Below is a small trained network, with its code and all its weights. Each question gives an input and a class and asks what happens when units are switched off, that is, made to give their printed mean instead of their output.

import numpy as np


def w(rows, s, z=0):
    codes = np.array(rows[::2]) - 128.0
    scale = np.full(codes.shape[1], s)
    scale[-1] = z or s
    return codes * scale


def norm(h):
    return h / np.sqrt((h * h).mean(-1, keepdims=True) + 1e-5)


def f(y):
    return np.maximum(y, 0)


def log_softmax(a):
    a = a - a.max(-1, keepdims=True)
    return a - np.log(np.exp(a).sum(-1, keepdims=True))


def net(x, mask):
    res = np.array(x, float).reshape(1, 5) / 4 @ E
    u = 0
    for l in range(2):
        y = f(norm(res) @ A[l][:, :-1].T + A[l][:, -1])
        res = res + np.where(mask[u : u + 3], y, B[l][:, -1]) @ B[l][:, :-1]
        u += 3
    return log_softmax(norm(res)[-1] @ U[:, :-1].T + U[:, -1])


A, B = {}, {}
E = w([
[33,83,74,102],'x0',
[172,116,93,49],'x1',
[142,68,111,151],'x2',
[142,179,2,176],'x3',
[129,128,126,129],'x4',
],0.0054)
A[0] = w([
[59,152,175,255,4],'L0N0',
[175,20,107,180,254],'L0N1',
[93,237,150,85,247],'L0N2',
],0.01,0.0053)
B[0] = w([
[185,115,65,3,180],'L0N0',
[25,215,174,56,254],'L0N1',
[26,156,154,78,251],'L0N2',
],0.011,0.0061)
A[1] = w([
[74,21,161,111,105],'L1N0',
[94,134,176,46,253],'L1N1',
[115,188,6,173,167],'L1N2',
],0.011,0.006)
B[1] = w([
[195,135,187,171,145],'L1N0',
[163,120,80,178,252],'L1N1',
[190,92,247,145,151],'L1N2',
],0.012,0.019)
U = w([
[171,90,254,168,148],'0',
[121,136,111,148,240],'1',
[112,128,107,188,216],'2',
[50,208,165,62,103],'3',
[210,113,55,85,109],'4',
[115,106,107,133,15],'5',
[113,18,159,83,1],'6',
],0.015,0.0088)

Each question gives the input, the list of numbers given to net, and the class t.
The units are the neurons (one row each of A and B). Each row of codes is followed by its name. A weight is (code - 128) times the scale printed after its matrix; where a second scale follows, it is the last column's (A, B and U).
mask holds one flag per neuron, layer by layer. A switched-off neuron (its flag False) gives its mean, the last column of its row in B, instead of its output. The means were averaged over made-up inputs and are rounded, as every weight is.
A unit's drop is (log p(t) with every unit on - log p(t) with that unit switched off) / (log p(t) with every unit on - log p(t) with every unit switched off).
The circuit of an input: a set's keep is (log p(t) with only the set's units on - log p(t) with every unit switched off) / (log p(t) with every unit on - log p(t) with every unit switched off). Starting from all 6 units, units are removed one at a time, each time the one whose removal leaves the highest keep (on an exact tie, the one counted first), for as long as the keep stays at least 0.8.
circuit, biggest first: the units of the circuit, biggest drop first
most important unit: the unit with the biggest drop
k most important neurons: the k neurons with the biggest drops, biggest first
k most important neurons of layer l: the k neurons of layer l with the biggest drops, biggest first
input [-1,-7,-6,6,1], class 4: 2 most important neurons of layer 1 : [L1N0, L1N2]
input [0,-7,-4,-2,-1], class 4: 2 most important neurons : [L0N0, L0N1]
input [8,7,1,-5,5], class 2: circuit, biggest first : [L0N0, L1N2, L1N1]
input [0,-8,-6,-4,0], class 4: circuit, biggest first : [L0N0, L0N1]
input [2,6,-8,7,-1], class 3: 2 most important neurons : [L0N2, L1N1]
input [2,5,-4,-5,-7], class 1: 3 most important neurons : [L1N1, L1N2, L0N1]
input [7,0,0,7,-6], class 0: circuit, biggest first : [L1N2, L1N1]
input [4,8,-7,-3,8], class 1: 3 most important neurons : [L0N1, L1N2, L0N2]
input [6,5,1,-7,0], class 0: most important unit : L1N0
input [-8,1,-8,-6,6], class 2: 4 most important neurons : [L0N1, L1N2, L1N1, L0N0]
input [-5,4,-1,-3,-2], class 2: 2 most important neurons : [L0N0, L1N2]
input [-2,-1,-4,7,-3], class 0: 3 most important neurons : [L1N2, L0N1, L1N1]
input [3,4,-1,-3,2], class 4: 2 most important neurons of layer 0 : [L0N1, L0N2]
input [-4,-6,-1,-2,5], class 4: 2 most important neurons of layer 0 : [L0N0, L0N1]
input [-5,4,6,-4,-7], class 1: most important unit : L0N2
input [2,7,7,7,-7], class 0: 4 most important neurons : [L1N2, L0N2, L0N0, L1N1]
input [4,-6,-6,6,4], class 0: 2 most important neurons of layer 1 : [L1N2, L1N1]
input [0,-8,-6,4,4], class 4: 2 most important neurons of layer 0 : [L0N0, L0N1]
input [3,-6,-5,3,2], class 4: 3 most important neurons : [L0N0, L0N1, L1N2]
input [-2,-3,5,8,7], class 0: most important unit : L1N2
